Below is a small trained network, with its code and all its weights. Each question gives an input and a target symbol and asks what happens when units are switched off, that is, made to give their printed mean instead of their output.

import numpy as np


def w(rows, s, z=0):
    codes = np.array(rows[::2]) - 128.0
    scale = np.full(codes.shape[1], s)
    scale[-1] = z or s
    return codes * scale


def norm(h):
    return h / np.sqrt((h * h).mean(-1, keepdims=True) + 1e-5)


def f(y):
    return np.maximum(y, 0)


def softmax(a):
    e = np.exp(a - a.max(-1, keepdims=True))
    return e / e.sum(-1, keepdims=True)


def log_softmax(a):
    a = a - a.max(-1, keepdims=True)
    return a - np.log(np.exp(a).sum(-1, keepdims=True))


def net(x, mask):
    ids = ['αβδηθλπσφψω'.index(c) for c in x.split()]
    T = len(ids)
    res = E[ids] + P[:T]
    q, k, v = (norm(res) @ M[0].T for M in (Q, K, V))
    z = softmax(np.where(np.tri(T) > 0, q @ k.T / 3**0.5, -1e9)) @ v
    res = res + np.where(mask[0], z, O[0][:, -1]) @ O[0][:, :-1]
    y = f(norm(res) @ A[0][:, :-1].T + A[0][:, -1])
    res = res + np.where(mask[1:13], y, B[0][:, -1]) @ B[0][:, :-1]
    return log_softmax(norm(res)[-1] @ U[:, :-1].T + U[:, -1])


Q, K, V, O, A, B = {}, {}, {}, {}, {}, {}
E = w([
[130,72,185,214],'α',
[154,119,105,183],'β',
[185,254,59,125],'δ',
[166,184,65,146],'η',
[78,113,127,115],'θ',
[159,119,142,142],'λ',
[97,161,90,99],'π',
[200,87,116,161],'σ',
[182,122,120,168],'φ',
[144,91,108,167],'ψ',
[205,106,68,131],'ω',
],0.0094)
P = w([
[146,45,83,139],'0',
[182,105,190,92],'1',
[132,156,110,180],'2',
[141,36,82,144],'3',
[131,120,224,28],'4',
[137,160,110,203],'5',
[145,34,83,145],'6',
[122,123,254,10],'7',
[141,162,109,215],'8',
[144,32,85,146],'9',
],0.0051)
Q[0] = w([
[147,139,97,185],'H0',
[92,125,164,11],'H0',
[180,121,165,60],'H0',
],0.012)
K[0] = w([
[169,84,72,192],'H0',
[82,154,216,30],'H0',
[5,111,136,71],'H0',
],0.011)
V[0] = w([
[199,73,65,251],'H0',
[84,48,150,131],'H0',
[103,117,145,156],'H0',
],0.0032)
O[0] = w([
[7,165,150,2,254],'H0',
[81,22,172,155,118],'H0',
[123,117,124,130,118],'H0',
],0.0031,0.0049)
A[0] = w([
[120,168,203,105,220],'N0',
[113,163,116,128,3],'N1',
[165,130,134,123,155],'N2',
[124,189,106,113,16],'N3',
[109,170,168,164,92],'N4',
[141,177,163,135,159],'N5',
[102,105,122,152,147],'N6',
[98,118,129,126,178],'N7',
[88,107,143,66,44],'N8',
[124,191,104,139,175],'N9',
[142,112,83,149,187],'N10',
[148,114,150,11,75],'N11',
],0.012,0.0043)
B[0] = w([
[45,73,143,37,171],'N0',
[122,110,180,110,130],'N1',
[146,157,158,145,192],'N2',
[96,94,224,128,146],'N3',
[185,138,68,67,142],'N4',
[163,84,178,88,158],'N5',
[123,171,130,111,159],'N6',
[147,161,123,132,149],'N7',
[254,171,142,130,139],'N8',
[134,84,82,170,197],'N9',
[114,154,169,125,255],'N10',
[28,83,164,93,200],'N11',
],0.0082,0.0062)
U = w([
[111,129,180,109,170],'α',
[95,100,70,162,218],'β',
[185,213,160,53,81],'δ',
[112,71,176,227,107],'η',
[112,193,79,57,106],'θ',
[164,38,68,66,83],'λ',
[37,90,108,151,142],'π',
[191,180,251,160,44],'σ',
[217,78,182,157,70],'φ',
[73,216,161,159,169],'ψ',
[165,160,125,124,254],'ω',
],0.016,0.0069)

Each question gives the input, a string of symbols that net reads in full, and the target symbol t.
The units are the heads (3 rows each of Q, K, V and O) and the neurons (one row each of A and B). Each row of codes is followed by its name. A weight is (code - 128) times the scale printed after its matrix; where a second scale follows, it is the last column's (O, A, B and U).
mask holds one flag per unit, heads first, then neurons. A switched-off unit (its flag False) gives its mean, the last column of its rows in O or B, instead of its output. The means were averaged over made-up inputs and are rounded, as every weight is.
A unit's drop is (log p(t) with every unit on - log p(t) with that unit switched off) / (log p(t) with every unit on - log p(t) with every unit switched off).
The circuit of an input: a set's keep is (log p(t) with only the set's units on - log p(t) with every unit switched off) / (log p(t) with every unit on - log p(t) with every unit switched off). Starting from the 12 units with the biggest drops (on a tie, the unit counted first), units are removed one at a time, each time the one whose removal leaves the highest keep (on an exact tie, the one counted first), for as long as the keep stays at least 0.8.
units of the circuit, in order: the units of the circuit, biggest drop first
top k neurons: the k neurons with the biggest drops, biggest first
drop of u: that unit's drop, to one decimal
input σ δ β ω β β, target β: units of the circuit, in order -> [N9, N4]
input η φ ω β φ ω ω ω σ, target σ: units of the circuit, in order -> [N10, N9]
input η ω η ω β ω σ η η, target η: units of the circuit, in order -> [N9, N3]
input ω ω η β ψ α, target α: units of the circuit, in order -> [N0, N9, N4, H0]
input ω θ θ ω ψ λ ω ω ω, target ω: units of the circuit, in order -> [N11]
input ω θ β δ ψ, target φ: units of the circuit, in order -> [H0, N11]
input π λ π π, target θ: top 3 neurons -> [N11, N8, N2]
input ω ω δ η δ, target α: top 2 neurons -> [N3, N0]
input ω π β ψ ω, target σ: units of the circuit, in order -> [H0, N2, N9]
input ψ φ β δ θ θ, target θ: top 2 neurons -> [N8, N11]
input φ ψ β β β η φ, target σ: top 4 neurons -> [N11, N9, N0, N10]
input β δ β ω β β η, target β: top 3 neurons -> [N9, N11, N0]
input θ β φ ω ω β δ, target ω: drop of N0 -> 0.8
input π φ β, target β: drop of N0 -> -0.1
input ω θ ψ ω β φ β ω η, target η: drop of H0 -> 0.1
input ω π ψ β β, target σ: units of the circuit, in order -> [H0]
